Below is a small trained network, with its code and all its weights. Each question gives an input and a class and asks what happens when units are switched off, that is, made to give their printed mean instead of their output.

import numpy as np


def w(rows, s, z=0):
    codes = np.array(rows[::2]) - 128.0
    scale = np.full(codes.shape[1], s)
    scale[-1] = z or s
    return codes * scale


def f(y):
    return y / 2 * (1 + np.tanh(0.7978845608 * (y + 0.044715 * y**3)))


def log_softmax(a):
    a = a - a.max(-1, keepdims=True)
    return a - np.log(np.exp(a).sum(-1, keepdims=True))


def net(x, mask):
    res = np.array(x, float).reshape(1, 5) / 4 @ E
    y = f(res @ A[0][:, :-1].T + A[0][:, -1])
    res = res + np.where(mask, y, B[0][:, -1]) @ B[0][:, :-1]
    return log_softmax(res[-1] @ U[:, :-1].T + U[:, -1])


A, B = {}, {}
E = w([
[130,128,130],'x0',
[175,5,75],'x1',
[130,129,130],'x2',
[214,191,118],'x3',
[103,136,2],'x4',
],0.0092)
A[0] = w([
[157,37,139,122],'neuron 0',
[165,94,118,86],'neuron 1',
[40,217,121,89],'neuron 2',
[84,168,149,105],'neuron 3',
[142,169,59,164],'neuron 4',
[140,117,135,75],'neuron 5',
[96,152,76,169],'neuron 6',
[216,217,122,108],'neuron 7',
[151,112,169,92],'neuron 8',
[197,159,107,113],'neuron 9',
[141,122,135,254],'neuron 10',
[75,201,113,89],'neuron 11',
[207,159,105,111],'neuron 12',
[55,106,126,131],'neuron 13',
[160,125,165,119],'neuron 14',
[52,123,110,164],'neuron 15',
[50,100,129,163],'neuron 16',
[93,111,134,85],'neuron 17',
[83,116,136,91],'neuron 18',
[179,114,187,102],'neuron 19',
[131,120,88,227],'neuron 20',
[183,87,138,96],'neuron 21',
[162,109,183,98],'neuron 22',
[122,131,8,100],'neuron 23',
[131,124,172,85],'neuron 24',
[162,87,75,124],'neuron 25',
[89,111,154,94],'neuron 26',
[75,100,134,55],'neuron 27',
[139,69,106,116],'neuron 28',
[119,186,151,89],'neuron 29',
[148,119,132,250],'neuron 30',
[125,181,120,107],'neuron 31',
[87,170,161,90],'neuron 32',
],0.016,0.0081)
B[0] = w([
[158,202,78,222],'neuron 0',
[165,180,12,151],'neuron 1',
[157,192,69,244],'neuron 2',
[168,146,74,180],'neuron 3',
[52,95,203,228],'neuron 4',
[73,111,52,116],'neuron 5',
[56,85,207,209],'neuron 6',
[158,51,136,245],'neuron 7',
[17,135,81,152],'neuron 8',
[197,11,137,185],'neuron 9',
[148,194,178,223],'neuron 10',
[112,168,67,207],'neuron 11',
[205,19,135,193],'neuron 12',
[186,74,154,189],'neuron 13',
[87,105,152,159],'neuron 14',
[158,78,174,203],'neuron 15',
[205,98,168,213],'neuron 16',
[160,72,109,135],'neuron 17',
[178,65,84,143],'neuron 18',
[12,91,119,185],'neuron 19',
[102,180,172,220],'neuron 20',
[110,180,87,165],'neuron 21',
[31,120,122,174],'neuron 22',
[67,137,127,254],'neuron 23',
[62,108,76,151],'neuron 24',
[132,189,99,201],'neuron 25',
[135,95,136,151],'neuron 26',
[168,2,89,147],'neuron 27',
[154,170,98,189],'neuron 28',
[126,135,96,184],'neuron 29',
[159,209,184,219],'neuron 30',
[149,132,102,172],'neuron 31',
[149,154,86,182],'neuron 32',
],0.0078,0.009)
U = w([
[199,234,2,76],'0',
[241,42,119,97],'1',
[171,192,163,255],'2',
[26,127,98,78],'3',
],0.0086,0.0055)

Each question gives the input, the list of numbers given to net, and the class t.
The units are the neurons (one row each of A and B). Each row of codes is followed by its name. A weight is (code - 128) times the scale printed after its matrix; where a second scale follows, it is the last column's (A, B and U).
mask holds one flag per neuron, in row order. A switched-off neuron (its flag False) gives its mean, the last column of its row in B, instead of its output. The means were averaged over made-up inputs and are rounded, as every weight is.
A unit's drop is (log p(t) with every unit on - log p(t) with that unit switched off) / (log p(t) with every unit on - log p(t) with every unit switched off).
The circuit of an input: a set's keep is (log p(t) with only the set's units on - log p(t) with every unit switched off) / (log p(t) with every unit on - log p(t) with every unit switched off). Starting from the 12 units with the biggest drops (on a tie, the unit counted first), units are removed one at a time, each time the one whose removal leaves the highest keep (on an exact tie, the one counted first), for as long as the keep stays at least 0.8.
units of the circuit, in order: the units of the circuit, biggest drop first
most important unit: the unit with the biggest drop
k most important neurons: the k neurons with the biggest drops, biggest first
drop of u: that unit's drop, to one decimal
input [8,5,-4,-1,-7], class 3: 2 most important neurons : [neuron 19; neuron 22]
input [-4,-7,3,6,8], class 3: units of the circuit, in order : [neuron 4]
input [-4,3,1,5,-6], class 3: 3 most important neurons : [neuron 19; neuron 22; neuron 8]
input [2,-8,5,6,1], class 0: 2 most important neurons : [neuron 2; neuron 11]
input [7,-1,-1,6,5], class 1: units of the circuit, in order : [neuron 12; neuron 9]
input [0,-5,1,2,-7], class 3: units of the circuit, in order : [neuron 19; neuron 22; neuron 24]
input [-1,1,-4,-8,7], class 1: 4 most important neurons : [neuron 16; neuron 13; neuron 15; neuron 27]
input [-1,2,-1,3,6], class 3: units of the circuit, in order : [neuron 23; neuron 4]
input [3,1,5,8,-8], class 1: 3 most important neurons : [neuron 12; neuron 7; neuron 9]
input [-8,2,-1,-4,-7], class 3: 3 most important neurons : [neuron 19; neuron 22; neuron 8]
input [3,2,6,4,8], class 3: 2 most important neurons : [neuron 23; neuron 4]
input [1,-2,-6,-8,5], class 1: drop of neuron 7 : 0.0
input [0,6,-3,6,-6], class 0: drop of neuron 6 : 0.2
input [-8,3,-1,7,8], class 3: most important unit : neuron 23
input [6,-2,2,4,1], class 1: drop of neuron 7 : 0.3
input [0,-6,-6,7,0], class 1: drop of neuron 7 : 0.6
